Here is a tiny trained network, its code and every weight. The questions are about switching its units off for an input and a class, where a switched-off unit gives its printed mean instead of its output.

import numpy as np


def w(rows, s, z=0):
    codes = np.array(rows[::2]) - 128.0
    scale = np.full(codes.shape[1], s)
    scale[-1] = z or s
    return codes * scale


def f(y):
    return np.maximum(y, 0)


def log_softmax(a):
    a = a - a.max(-1, keepdims=True)
    return a - np.log(np.exp(a).sum(-1, keepdims=True))


def net(x, mask):
    res = np.array(x, float).reshape(1, 8) / 4 @ E
    y = f(res @ A[0][:, :-1].T + A[0][:, -1])
    res = res + np.where(mask, y, B[0][:, -1]) @ B[0][:, :-1]
    return log_softmax(res[-1] @ U[:, :-1].T + U[:, -1])


A, B = {}, {}
E = w([
[130,128,128,128],'x0',
[183,255,184,86],'x1',
[131,131,120,127],'x2',
[144,126,120,120],'x3',
[144,124,125,125],'x4',
[130,127,128,123],'x5',
[125,129,127,126],'x6',
[117,62,225,37],'x7',
],0.0086)
A[0] = w([
[94,81,92,143,2],'neuron 1',
[123,8,54,184,28],'neuron 2',
[126,200,41,255,123],'neuron 3',
[161,211,159,132,33],'neuron 4',
[154,216,106,77,54],'neuron 5',
[160,192,166,142,24],'neuron 6',
],0.0093,0.005)
B[0] = w([
[173,123,91,224,147],'neuron 1',
[177,158,255,214,199],'neuron 2',
[77,63,19,58,254],'neuron 3',
[163,97,78,194,177],'neuron 4',
[114,95,114,221,180],'neuron 5',
[185,80,129,212,162],'neuron 6',
],0.0098,0.0087)
U = w([
[85,123,177,110,255],'0',
[179,140,201,221,18],'1',
[110,96,165,75,206],'2',
[107,16,149,2,120],'3',
],0.0083,0.0063)

Each question gives the input, the list of numbers given to net, and the class t.
The units are the neurons (one row each of A and B). Each row of codes is followed by its name. A weight is (code - 128) times the scale printed after its matrix; where a second scale follows, it is the last column's (A, B and U).
mask holds one flag per neuron, in row order. A switched-off neuron (its flag False) gives its mean, the last column of its row in B, instead of its output. The means were averaged over made-up inputs and are rounded, as every weight is.
A unit's drop is (log p(t) with every unit on - log p(t) with that unit switched off) / (log p(t) with every unit on - log p(t) with every unit switched off).
The circuit of an input: a set's keep is (log p(t) with only the set's units on - log p(t) with every unit switched off) / (log p(t) with every unit on - log p(t) with every unit switched off). Starting from all 6 units, units are removed one at a time, each time the one whose removal leaves the highest keep (on an exact tie, the one counted first), for as long as the keep stays at least 0.8.
circuit, biggest first: the units of the circuit, biggest drop first
unit that matters most: the unit with the biggest drop
top k neurons: the k neurons with the biggest drops, biggest first
drop of u: that unit's drop, to one decimal
input [5,3,-6,-4,6,-4,3,-8], class 3: unit that matters most -> neuron 3
input [-7,-8,-7,-3,1,1,-6,8], class 1: circuit, biggest first -> [neuron 2; neuron 3]
input [-1,0,-4,-3,0,6,-6,-5], class 3: top 2 neurons -> [neuron 3; neuron 2]
input [1,-8,-4,5,-6,7,-1,-2], class 1: top 2 neurons -> [neuron 2; neuron 1]
input [-2,5,4,-6,6,-3,-5,-7], class 3: top 2 neurons -> [neuron 3; neuron 2]
input [1,-8,1,5,-4,8,7,-6], class 1: top 2 neurons -> [neuron 2; neuron 1]
input [-3,-7,-1,3,-1,-3,-4,1], class 1: top 2 neurons -> [neuron 2; neuron 3]
input [-5,-1,-2,-8,0,-8,1,-5], class 3: drop of neuron 2 -> 0.1
input [-2,0,0,-5,-3,-6,3,-4], class 3: drop of neuron 3 -> 0.4
input [0,7,-5,-4,-6,6,5,-8], class 3: drop of neuron 4 -> -0.1
